Rows, each with its class:
[ 3.22 -0.90 -0.15  1.54  3.44  0.67  0.40 -0.51  0.51 -2.32  1.10  2.01
 -1.28 -0.63  0.27  0.72  2.21  0.18  2.40  0.30  1.68 -0.49 -1.56 -1.18
  1.18] -> mn
[-3.07 -1.48 -1.55  4.36  3.71  0.08 -1.53 -0.78  0.44  0.92 -2.59  1.82
 -0.99  1.36 -0.86 -0.70  0.95  0.17  3.67  1.26  7.46 -1.11 -0.08 -0.62
 -1.83] -> hb
[ 5.65 -1.21  1.16 -1.36  0.41  0.01  0.10  1.13  0.58 -4.38  0.90  1.94
 -0.35  0.45  1.49  0.65  2.09  2.06  3.20 -0.36 -0.25 -0.97 -1.82  0.31
  5.11] -> mn
[ 1.30 -1.60  0.85 -1.88  1.28 -0.20  1.51  0.18  2.71 -1.19 -1.27  0.59
  0.46 -1.09 -0.59  0.39  2.11  0.99  0.28 -1.19  0.63  0.40 -1.52  0.41
  4.25] -> Qg
[ 4.74 -0.40  0.13 -0.22  1.39  0.16  1.32  1.70  1.61 -3.13 -1.65  2.65
 -0.31 -1.04  1.05  1.10  3.72  0.94  0.77  0.09 -0.06 -0.01 -1.79 -0.35
  2.49] -> Qg
[ 0.71 -0.14  0.19 -0.59  1.18  2.04  0.66 -1.11  0.54 -0.26  1.07  0.20
 -1.54 -0.50 -1.04 -0.73  0.92  1.33  1.65  0.26  1.39 -2.49 -1.35 -0.27
  1.73] -> Qg
[-0.76 -1.04  0.42  1.49  2.30  0.69  0.36  0.70  0.24  0.57  0.38  2.20
  0.43  0.45  0.02  0.08  1.83 -1.81  1.97  1.40  1.74 -2.96  0.85 -1.12
  0.19] -> zs
[ 0.18 -2.00  1.18  1.53  0.08  1.09 -0.71  3.24  0.23 -0.19  0.91  2.01
 -0.18  1.39 -1.12  0.93  2.48 -0.69  1.11 -0.88  3.83  1.46 -1.41 -0.39
 -2.64] -> Qg
[ 3.98 -1.93  1.07 -0.41  1.16  0.63 -0.12  5.24  1.65 -2.91 -0.34  2.27
 -0.42  0.01  0.18  2.38  3.35 -1.74  0.21 -1.00  2.11  2.00 -1.43  0.14
 -2.25] -> Qg
[ 1.76 -5.25 -0.25 -0.81  0.67 -0.30 -0.99 -0.68 -0.32 -0.85  3.14  1.31
 -1.01  0.04  1.99 -1.77  2.75 -0.85  2.08  2.29 -0.40 -3.73  2.41 -0.66
  2.48] -> mn
[ 0.58 -1.31 -0.10  1.31  3.36  0.33  0.99  0.53  1.20 -1.18 -2.65  3.65
 -0.71 -0.13 -0.72  0.43  2.44  0.57  1.59  0.55  2.08 -0.67  0.34  0.08
 -0.74] -> Qg
[ 2.15 -1.80  0.28 -1.78  1.10 -1.49  1.73  2.66  2.57 -2.57 -1.96  2.80
  0.10 -0.83 -0.71  0.93  1.88  0.91 -1.38 -0.08 -0.76 -2.13 -1.38  0.32
  4.10] -> mn
[-1.13 -2.05  0.70  0.23 -0.75 -2.38 -1.27  5.06  0.18 -4.26  1.81  0.63
  1.08 -0.91 -0.56  0.47 -0.40  1.84 -1.62  1.17  2.10 -0.14 -1.34 -1.63
  1.41] -> zs
[ 2.72 -0.93  0.58  0.12 -0.04  0.83  1.28  1.16 -0.21 -0.33  1.14  0.86
 -1.43  0.59  0.31  0.85  2.39 -1.06  1.59 -0.35  1.73 -0.07 -0.58 -0.81
  0.22] -> Qg
[ 1.77 -1.68 -1.24  0.28  0.97 -0.46  0.78  0.40  0.69 -1.68 -2.56  2.93
 -0.47 -2.43  3.10  2.81  2.82  0.08 -1.20  0.39  1.79 -0.68 -1.26  0.02
  3.25] -> mn
[ 0.40 -1.55 -0.44  0.88 -1.16 -0.48  1.04  1.54  1.05 -2.12 -1.18  2.62
 -1.08  0.26 -0.07  0.95  0.93  1.52  2.87  0.63  3.03 -0.87  0.03 -0.49
  2.78] -> hb
[ 1.61  0.20  0.56  0.44  0.37  0.75  1.35  1.10  0.35 -1.77 -0.88  3.54
  1.11 -0.47  0.50  0.98  1.03  0.16  0.04 -0.94 -0.66  1.02 -0.66  0.52
  0.43] -> Qg
[ 3.09 -1.58  1.00  1.29  2.84  0.67 -0.87 -0.20  1.19 -2.25  1.13  2.77
 -1.31  0.04  0.92  0.39  2.79  0.45  1.77  0.35  1.87 -0.19 -1.28  0.05
  1.75] -> mn
[ 3.85 -2.14  0.82  0.20  1.41  1.15  0.16  2.64 -0.13  0.80  0.44  3.12
  0.58 -0.61  0.08  0.94  4.49 -0.47  2.15 -0.26  2.54 -0.06 -0.78 -0.42
 -1.16] -> Qg

Rows, each with its class:
[ 1.03 -0.12  0.68 -0.05 -0.52 -0.11  0.42 -0.91  0.05  0.34 -0.28 -2.45
 -1.21  1.59  0.56  0.07  0.50 -2.31 -1.75 -0.91  0.18  0.14  0.05 -0.41
 -1.34] -> J
[-1.01 -1.01  0.92 -1.22 -0.56  0.10 -0.89 -1.37 -0.09 -0.04 -0.74 -1.05
  0.00  0.22  0.01  0.55  0.66 -0.28 -0.26  0.53 -0.07 -0.43 -0.30  0.49
  0.21] -> E
[ 0.22  0.16 -2.04 -0.71 -0.42  0.52 -0.33 -1.21 -0.33  0.84 -2.04 -0.77
  0.18 -0.51 -1.47  0.57 -0.84 -1.26  3.91 -1.30  1.44  0.09 -1.15  0.44
  0.10] -> U
[ 0.23 -2.24 -0.26  3.01 -2.27 -0.30 -0.06  0.36  0.16  0.77 -0.80 -0.60
  0.17  0.62 -0.50  0.57  0.35  0.13  2.89 -1.38 -1.26  0.29  0.34 -0.50
 -0.80] -> J
[-0.55  0.72 -0.17 -0.29  0.05  0.00 -0.80  0.28  0.15 -0.35 -0.84  0.32
 -0.17 -0.09 -0.27 -0.19 -0.05  1.30 -0.55  0.68 -0.20 -1.08  0.37 -0.25
 -0.33] -> L
[-0.75  0.72  0.33  0.11 -0.36 -0.56  0.85  1.15  0.20 -0.97 -2.17 -0.19
  0.86  0.00  0.43  0.28 -0.03  0.11 -1.48  1.20 -0.63 -0.27  1.01 -0.25
 -1.84] -> L
[-0.68 -1.19  0.99 -0.34 -1.75 -0.22  1.66  0.50  0.01 -1.24 -2.02 -0.09
  0.41  0.87  0.30  0.38  1.30  0.69  1.02 -0.28 -0.43  0.45  0.15 -0.71
 -1.72] -> L
[ 1.79  0.64 -0.91  0.51  1.48  0.32  1.72  0.40  0.28  0.31 -0.85  0.17
  0.48 -0.89  0.00  0.58 -0.82 -2.85  2.87 -0.44  1.52  0.01 -1.04  0.07
 -0.99] -> U
